In the rows, 128 means zero.
Each row is followed by its class number.
[130 143 149 145 143 105 156  97 121  97 111 107 137 120 132  94 102 123
 130 106 131 139 161  88 112  77 138  81 131  95 132 141 125 136 124  90
 140 124 169 123 127 149 185 131 162 134 111 105 106 143 130 140 108 104
 138 122 121 115 103 108 141 112  83 133 118 112 118 131 125 123 122 130
 111 131 119 136 115 138 135 142 138 128 144  80 153 125 121 152  96 126
 122 136 177 185 129 100 109  98 113 112 107 126 119 129 139 139 138 127
 100 130 118 116 135 166 150  91 107 113 124 128 106] | 1
[131 118 148 141 130 111  99 108 111 151 108 131 126 132 130 134 100 142
 167 119 126 121 126 113 120  98  98 141 144 122 124 136 133 126 176 152
 146 110 128 139 112 142 180 128 134 111 124  96 153 131 113 140 140  93
 132 144 111 106 114 123 127 141 124 161 111 128 143 128 133 144 149 110
 140  94 116 141 122 148 128 139 129 138 150 121 122 144 117 115 114 126
 124 117 110 151 128 123 125 122 123 109 115 141 137 139 126 119 135 131
 150 131 126 102 107 119 150 104  85 141 130 138 131] | 2
[125 134 130 148 125 105  93 124 119 121 109 113 128 143 122 137 106 135
 145 112 119 142 153 119 108 103 136 143 143  89 113 131 140 132 157 149
 134 104 104 138 106 126 136 112 156 137 101  96 136 117 130 124 141 109
 135 150 106 121 109 131 144 138 137 157 107 118 173 126 136 135 142 122
 139  92 134 137 120 125 108 143 140 136 161 108 104 135 120 142 122 116
 150 107 107 146 127 112 142  97 124 114  98 151 139 144 143 131 121 146
 145 119 124  95 125 121 139 103  75 121 153 141 121] | 2
[124 130 146 146 128 101  97 111 101 140 106 128 133 152 126 124 109 145
 141 110 116 129 118 127 102 114 141 128 145 113 128 156 149 133 173 126
 155 100 116 127 108 148 169 122 150 136 116  91 133 143 133 120 107  97
 131 165 107  99 110 142 124 122 133 143 119 137 176 123 139 138 143 124
 134  87 145 115 120 143 134 136 144 126 165 102 106 126 110 127 104 119
 141 129 102 151 126 116 113 127 131 109 109 122 140 132 121 141 143 135
 135 135 159  98 119 135 136  98  96 128 125 136 125] | 2
[131 139 148 122 139 110 119 112 126 159 132 129 130 150 124 131 128 130
 140 116 119 131  98 124 137 124 147 143 125 138 117 117 115 117 139 103
 116 110  96 127 147 109 111 145 106 119 148 132 144 117 117 135 120 133
 121 119 123 122 118 134 142 139 163 176 104 126 147 148 125 149 131 145
 125 124 119 139 112 166 125 125 126 138 122 139 122 128 112 111 121 111
 124 134 117 139 133 111 137 122 133 139 138 123 125 122 120 111 124 136
 122 107 114 126 121 162 110 124 112 129 129 132 135] | 0
[134 134 150 111 135 110  97 111  98 168 121 121 145 128 124 107  89 102
 166 109 131 123 130 136 134  90 148 153 146 107 114 143 119 143 147 144
 106  94 118 132 112 137 131 119 109 111 141 121 102 138 132 154 109 124
 134 132 115 116 115 139 158 144 153 126 114 114 152 175 149 135 152 140
 126 103 160 158 100 149 142 157 137 130 136 116 118 123 130 102 129 144
 111 138 126 150 127 129 130 101 116 143  97 127 126 102 139 125 145 125
 121 104 114  58 120 157 120 115  95 127 149 142 119] | 0
[146 135 141 120 156 123 170 131 134 179 131 137 142  78 120 107 111 100
 149 128 138 138 138  93 155  80 118 137 107 102 117 112 104 128 128 121
  81 113 161 125 127 104 128 138 101 102 151 123  97 119 103 161 132 149
 137  93 132 119 116 107 161 143 159 119 121  98 113 178 133 134 111 155
 117 170 113 148 105 155 138 143 131 150  98 151 146 140 124  88 119 123
  85 140 191 143 125 141 140  72 118 125 127 119 133  98 144 111 117 118
 102 114  76  98  90 159 119 127 114 121 140 145 134] | 1
[135 132 131 149 143 111 179 116 144 133 126 117 125 103 135 101 131 115
 134 124 123 130 150  91 136  88 122 127 128 136 123 139 112 113 144 132
 106 109 165 122 148 139 145 140 133 113 135 109 108 113 107 153 120 145
 138 108 129 110 132 101 144 121 145 130 125 113 124 140 116 127 113 129
 115 151 112 133 105 130 142 138 135 134 143 128 149 139 113 119  98 124
 122 122 172 172 128 143 120  92  95 114 112 116 134 127 141 123 134 121
 140 121 117 108 125 148 147 127 119 139 121 131 113] | 1
[143 136 146 132 142 139 208 148 145 149 122 109  99 111 132 101 194 117
 133 120 116 125 120 111 115 135 116 133 137 150 129 138  91 134 136 112
  82 112 157 111 157 159  76 166  71 124 127 128  86 126 109 106 121 167
 124 128 145  96 141 127 140 100 187 113 137 110 154 135 122 121 102 151
  97 151 103 108  82 111 141 134 145 113 161 128 143 116 139 147 144 127
 110 125 214 128  98 124 143  90 118 122 118 116 143 122 136 120 137 116
 155 126 108 108 109 159 134 149 174 132  80  95 113] | 1
[129 130 153 119 123 116  95 123  91 144 134 114 116 132 125 118 103 126
 153 117 127 120 162 120 123 107 140 150 149 105 111 143 111 128 132 144
 129 107 133 126 114 143 141 138 124 119 135 116 116 146 137 136 100  99
 138 145 128 111 105 131 114 129 130 123 111 108 139 155 141 132 145 129
 102 102 143 127 137 146 125 139 150 148 141 110 122 116 128 130 120 129
 114 130 137 149 131 126 125 134 129 125 124 134 124 121 131 156 114 134
 124 126  95  85 132 146 139 111  99 117 140 135 115] | 0
[126 135 152 129 127 115 106 114 108 135 118 122 121 139 122 128 104 117
 151 109 104 128 146 136 111 116  87 136 144  98 123 125 118 163 152 124
 130  97 123 131 117 124 140 123 130 131 112 115 143 136 132 120 116  92
 116 141 117 107 113 134 152 139 148 134 121 119 156 138 141 147 142 137
 126  82 161 141 122 154 133 146 149 128 155 104 124 121 120 141 133 121
 131 121 124 160 123 123 138 113 130 109 116 143 127 135 146 132 140 127
 130 129 131  95 142 149 144  94  93 120 122 133 125] | 2
[140 123 119 149 145 125 182 132 145 129 116 145 129 127 138 127 130 125
 129 132 113 128 142 107 138  99 123 135 128 141 131 127 126 142 152 116
 101 136 146 119 146 126 124 133 121 122 118 119 101 110 112 150 133 154
 136 115 111 126 149 165 149 106 164 140 135 114 131 135 135 148 107 121
 111 165 116 135 104 124 137 160 136 130 139 157 142 130 135 131 125 122
 111 113 170 128 120 125 129  76 122 114 104 120 153 126 141 115 131 116
 140 114  96 101 110 138 138 137 122 147 122 130 128] | 1
[132 128 171 101 140 129 152 119 129 121 126 130 123  89 122 104 122 125
 138 120 145 142 124  92 188 120 124 123 126 106 144 112  94 147 106  65
 101 117 160 125 120 112 182 116 113 128 129 144 108 132 121 132 130 123
 143 106 155 128 134 121 138 130 115 115 124 125  85 147 127 132 127 138
 104 143 109 145 136 160  98 147 125 125 102 137 154 134 129 147 124 118
  86 139 192 129 116 137 118 125 119 139 139 122 109 128 131 134 132  99
  61 126  86 148 122 153 106 116 142 133 131 119 125] | 0
[129 132 130 149 134 108 157 125 132 117 136  97 126 120 131  97  97 102
 149 115 143 138 159  80 131  88 143 128 130 104 109 144 118 126 147 147
 123 126 170 131 119 166 150 155 170 118 151  70 106 114 131 159 113 130
 138 145 130 101 114 114 126 120 130 152 124 100 151 142 125 109 118 133
 123 130 112 115 103  86 145 138 153 139 154  91 132 140 125 104  75 120
 121 130 192 153 121 144 113  57  96 116 119 120 142 138 147 141 143 144
 137 125 132 111 112 115 148 126 106 128 131 145 105] | 1
[143 122 150 116 133 110 108 131 143 184 119 137 130 119 123 130 103 123
 178 121 116 120 141 114 127  89 115 145 154 118 114 123 105 123 169 147
  80 109 126 133 132 121 132 141  88 105 139 131 115 126  92 143 142 121
 122 117 121 102 126 125 167 150 180 122 119 102 134 155 140 156 140 127
 125 124 134 187 109 165 130 142 140 131 155 152 123 134 109 108 125 117
 114 111 130 149 119 102 164 113 126 123 103 128 137 119 135 121 130 128
 157 117  89  60  93 163 128 132  91 128 130 136 132] | 0
[123 135 147 108 128 100  99 128 117 138 116 118 122 137 123 118 123 133
 142 113 125 125 117 129 112 139 137 139 143 110 124 136 127 134 139 121
 144 102 118 137  90 131 137 131 136 147 119 122 144 141 145 116 112 112
 123 166 122 126 105 155 135 129 124 133 107 114 159 138 125 119 141 143
 125  83 132 114 133 134 123 117 132 123 139 110 112 121 127 140 124 132
 112 100 123 109 132 120 120 138 134 132 131 133 125 140 128 143 128 144
  98 135 125 134 126 132 120 110 109 138 133 134 114] | 2
[149 118 142 132 149 132 177 161 143 156 139 106 116  89 137 127 142 122
 140 143 124 134 112  88 119 131 107 135 134 155 126  92 125 168 142 111
  92 146 160 114 105 130 101 140 107 122 119 133  81 129  99 129 166 161
 132 118 151 118 151 127 143  90 172 153 154 108 106 144 142 127 110 129
  97 175 122 107 128  95 122 143 126 124 133 188 150 133 153 153 143 142
  85 136 217  88 106 120 139  70 142 130  94 124 143 127 134 136 117  42
 126 135  80  93  89 120 140 154 177 122  87 110 115] | 1
[130 122 143 138 115  91  95 116 116 142 111  84 132 153 119 129 108 134
 162 122 108 121 143 126 103 108 133 154 161 108 117 152 131 128 157 163
 128 110 121 133 124 152 139 142 141 125 115 111 138 136 127 144 122 107
 125 149 111  94 108 126 137 137 150 139 108 116 167 137 143 150 148 118
 138  78 139 131 116 131 142 135 142 135 185 101 119 124 127 129 100 120
 143 116 108 169 157 114 140 114 130 113  96 138 129 118 133 134 130 152
 169 133 122  67 132 134 151 101  86 125 135 143 114] | 2
[130 128 146 121 135 128  82 131 104 121 122 109 135 133 118 142 109 145
 180 111 120 137  69 114 101 105 137 145 149  81 120 139 121 135 152 111
 124  98 122 135 109 130 147 134 119 141 106 108 125 140 143 124 132 108
 130 157 119 108 115 136 138 135 146 143 105 121 154 139 143 139 125 126
 132  88 145 146 126 147 127 157 150 121 159 109 111 119 122 156 140 133
 129 113 130 137 122 115 137 101 138 116 106 147 114 135 130 127 131 143
 123 130  95  90 116 137 134  97  96 127 134 126 121] | 2
[119 131 146 150 129 112  99 108 122 107 109 104 123 134 129 125 102 146
 151 108 124 135 139 102 119 111 131 127 137 106 127 135 137 130 154 122
 144 108 121 135  98 120 158 126 164 138  95 105 148 135 132 125 141 104
 133 160 102 136 108 134 121 129 112 156 102 124 144 124 124 139 153 124
 133 108 121 117 126 136 114 134 136 137 147 111 107 143 114 150 119 109
 140 107 111 140 131 113 123 120 128 107 128 146 125 159 125 125 127 143
 119 139 107 126 121 128 134  98  91 134 134 133 126] | 2
[129 129 162 130 115 105 105 117 111 151 107 107 115 126 120 119 106 137
 147 124 109 133 133 101 116 108 136 135 145 111 124 147 129 131 160 112
 139 105 128 146 107 137 145 123 142 124 114 103 138 141 199 128 126  99
 135 163 120 118 107 139 146 128 127 136 105 127 153 147 147 127 154 134
 140 100 136 126 120 144 124 137 140 130 154 109 112 128 106 137 107 126
 123 121 119 155 130 112 125 118 128 116 115 137 127 136 137 134 128 132
 122 132 116 103 117 146 127 101  85 124 137 141 118] | 2
[130 126 147 132 132 125 108 133 118 146 109 114 120 134 114 120 113 126
 161 123 122 137 126 128 118 116 130 142 144 107 110 138 127 126 154 139
 121 104 116 135 114 127 115 137 123 127 123 108 145 126 115 125 121 116
 131 144 122 124 113 133 135 137 161 139  95 115 154 152 139 140 151 128
 153  99 139 121 113 141 132 138 139 134 155 130 108 123 117 132 110 114
 131 122 115 144 123 118 135 112 133 116 114 143 125 132 126 126 125 142
 144 130 125 103 119 160 131 114  91 131 134 131 121] | 2
[130 151 138 150 132 116 231 143 146  87 126  99 110  77 116  79 153 105
 122 153 143 139 155  35 137  80 123 105 119  89 119 109  75  94  94  77
 115 119 191 113 136 151 122 153 136 123 123  81 109  98 109 129 116 154
 137  88 148 133 129  93 135 127 106 116 113  77  84 137 105 103  83 149
 116 158  58 133 115  90 108 119 136 135 116  87 163 133 111 135  58 113
  98 126 252 172 110 135 127  63 114  98 131 122 133 165 146 126 112 123
 101 144  95 158 129 147 156 145 125 111 118 126  99] | 1
[135 126 149 164 145 121 183 100 137 109  85 124 133 116 147 105 143 133
 125 120 126 137 144  76 116  96 127 107 131 119 149 140 112 116 154 106
 150 113 181 120 145 153 151 133 148 125 107  87 125 115 119 135 135 117
 114 108 123  86 122  98 134 121 119 164 141 128 125 114 106 128 105 116
 120 136 100 149  90 133 133 137 147 127 166 100 160 132 125 154  87 128
 126 119 180 166 106 161 120  87 122  93 111 130 129 140 151 142 149 108
 139 139 138 142 127 154 163  98 116 103  97 123 118] | 1
[137 131 149 111 138 128 111 126 111 144 128 118 132 112 106 113  89 110
 164 114 143 128 128  99 138  96 137 140 137 101 120 132  76 144 139 139
  97 122 138 119 128 110 139 124 116 112 121 113 101 137 129 121 127 125
 141 127 124 120 140 124 154 134 155 122 141 125 134 168 143 128 128 137
 106 127 135 144 121 141 135 161 146 129 123 125 135 124 143 126 128 133
 104 120 177 138 111 139 106  70 130 136 122 125 121 109 147 123 145 126
 106 132 107  82 114 136 126 108 106 131 142 129 119] | 0
[127 128 133 145 130 117 111 113 125 129 113 128 130 141 132 133 111 147
 147 118 115 126 140 134 117 144 135 142 142 121 128 148 140 135 152 128
 143 106 110 133 142 133 137 127 139 126 113 115 145 133 132 126 135 116
 127 145 114 117 111 135 132 135 144 152 123 139 165 121 120 145 158 129
 134 100 132 116 117 140 137 137 140 129 155 123 122 134 120 138  57 101
 143 120  95 134 134 114 126 113 138 115 109 143 138 124 138 128 142 142
 149 120 132 112 123 133 131 115 106 133 133 135 132] | 2
[127 139 135 152 146 113 176 144 144 146 130 123 128  97 116 123 108 121
 146 133 122 152 126  91 135 117 113 128 123 116 117 119 158 135 161 108
 115 134 141 123  80 110 123 114 136 118 119 111 118 116 109 145 159 151
 131 105 126 134 135 120 152 109 134 139 134 126 133 134 140 136 120 127
 127 150 117 129 117 109 129 152 127 139 117 159 129 143 117 133 119 123
 108 118 176 141 107 128 141  88 129 113 128 150 158 138 129 119 113  98
 120 135 103 111  85 124 133 161 109 143 130 136 128] | 0
[129 150 132 133 130 121 186 145 154 113 127 117 116 135 140 116 157 127
 106 142 136 134 143 109 150 122 119 117 106 147 129 126 110 106 118  99
 115 128 154 116 152 152 117 145 114 130 131 121 107 114 123 122 129 155
 142 114 139 132 138 112 136 127 138 128 128 107 116 130 115 123 109 139
 112 159  94 122  99 117 123 114 127 123 123 123 142 128 124 144 101 118
 129 126 206 138 120 131 129 105 118 111 129 119 130 141 134 122 125 125
 128 112 106 161 132 137 137 145 140 135 108 120 114] | 1
[143 129 142 130 123 114 139 106 149 163 105 135 116 105 145 128 134 146
 130 117 126 120 144 113 145 129 102 116 122 181 131 140 121 110 136 122
 138 123 163 123 187 117 183 141 120 100 162 155 131 130 106 153 125 161
 129 116 131 120 133 102 127 139 127 134 123 126  85 106 100 155 112 129
 122 163  93 152 114 187 115 111 102 145 135 166 177 154 108 127 121 110
 119 152 108 151 113 148 127 165 127 131 130  97 126 129 136 118 137  99
 123 117 101 160 136 167 140 113 151 125 127  70 141] | 1
[142 132 145 115 143 128 125 113 118 139 137 130 143 126 132 104 104 125
 156 104 127 135 134 113 135 101 143 110 140 106 124 124 119 175 128 139
 110 121 147 127 115 110 152 124 117 127 130 133 101 140 130 138 119 115
 143 125 127 108 133 125 145 130 141 125 146 123 125 151 142 124 139 125
 107 126 151 149 137 148 127 167 147 115 132 141 147 122 142 137 149 138
 104 140 166 132 115 131 127  98 131 142 113 138 116 109 143 131 144 114
  97 129  97  83 115 149 132 115 121 131 127 123 142] | 1
[135 116 138 112 125  97 101 125 127 164 131 117 129 117 131 128  81 119
 149 133 120 131 134 124 169 108 113 146 132 143 121 131 129 141 128 161
 113 126 143 129 133 123 153 126 135 117 152 153 115 143 125 161 141 112
 136 132 131 134 131 129 131 124 139 131 130 111 112 141 129 149 142 116
 123 142 132 131 139 155 116 138 121 143 131 168 144 145 123 113 152 138
 128 152 108 133 139 125 130 151 126 141 116 122 118 118 133 120 132 120
 111 113  73  93 123 142 147 124 124 135 162 129 134] | 0
[120 141 149 117 127 103 103 116 109 136 114 108 129 137 121 117 103 131
 148 109 118 122 138 130 124 111 142 141 139 100 121 147 117 113 146 130
 135 104 119 134 130 130 141 139 142 125 124 122 137 142 128 128 108 100
 138 155 111 122  99 129 143 134 138 124 102 124 152 158 135 143 154 142
 133  86 128 130 115 150 121 133 140 149 155  99 113 186 108 124 107 104
 136 132  92 156 136 118 118 121 125 120 117 127 118 131 122 122 133 155
 129 121 120 110 125 172 119  99  91 125 160 131 120] | 2
[131 129 127 151 139 123 172 130 143 119 136 113 126  96 146 105 111 119
 135 137 131 137 144  77 137  94 123 123 125 128 127 119 120 136 129 131
 117 141 173 125 128 138 154 140 170 120 133 110  98 119 117 156 135 146
 140 116 134 128 134 106 125 109 110 156 138 105 106 127 118 113 113 121
 116 158 105 126 124 104 124 144 128 135 110 140 149 155 143 127 108 132
 109 134 183 130 130 153 123  95 134 100 108 121 136 138 153 126 129 106
 119 128  88 120 116 127 160 134 139 123 139 124 113] | 1
[134 142 164 107 142 118  97  98 116 168 120 140 140 120 131 125 108 129
 162  98 136 135 135 125 136  97 121 142 125 102 126 132 109 125 154 127
 124 105 137 152 125  84 155 116 106 112 155 132 141 135 117 142 134  96
 136 120 117 118 120 124 149 165 152 128 112 136 125 149 138 157 139 129
 130 120 140 165 114 194 133 143 141 138 118 129 139 130 111 119 140 138
 111 138 120 160 125 137 129 132 128 133 122 121 103 116 130 126 143 131
 106 112  96 107 129 180 106  89  88 122 136 131 137] | 0
[130 114 126 155 133 113 192 120 138 106 144 115 109 101 156  96 130 124
 125 140 138 133 123  63 127 108 125 116 131 134 139 141 129 137 131 125
 140 133 208 121 136 168 174 154 162 124 124 100  95 115 121 141 132 137
 142 132 139 112 136 102 110  98 118 155 136 109 103 118  84 112  99 126
 112 156  92 104 122  91 121 142 130 131 150 113 175 141 125 135  78 133
 112 132 216 143 113 148 111 108 126  98 115 129 140 144 143 147 136 101
 128 145 122 132 125 115 173 131 147 119 116 107 106] | 1
[120 142 147 131 120 114 105 120 118 123 105 120 140 165 125 132  93 142
 160 110 135 143 160 119 133  82 123 142 143  86 104 126 120 119 149 127
 126 115  94 167 115  95 146 118 133 123 106  96 140 138 134 122 138 110
 133 131 104 133 112 126 141 155 157 128 102 135 143 130 144 144 166 132
 130 104 112 161  99 159 124 149 146 133 137 124 114 138 123 159 171 121
 152 114  97 159 130 110 146  84 122 128 111 148 113 142 134 116 135 162
 119 119  82 120 130 146 119  88  74 126 149 133 124] | 2
[141 131 143 114 130 112 113 126 136 166 147 125 121 105 128 121 106 113
 152 115 133 122 135 112 145 107 146 134 138 129 121 137 115 126 142 153
 110 106 155 132 134 131 149 129 107 105 154 136 110 145 116 151 124 116
 139 136 134 108 125 126 140 145 143 122 124 115 115 146 118 140 139 132
 126 141 125 139 123 164 123 135 130 129 127 144 144 128 126 103 124 132
 102 148 153 134 127 138 126 137 121 131 132 120 122 105 137 135 132 120
 112 115 102  91 115 152 135 122 122 128 128 130 129] | 0
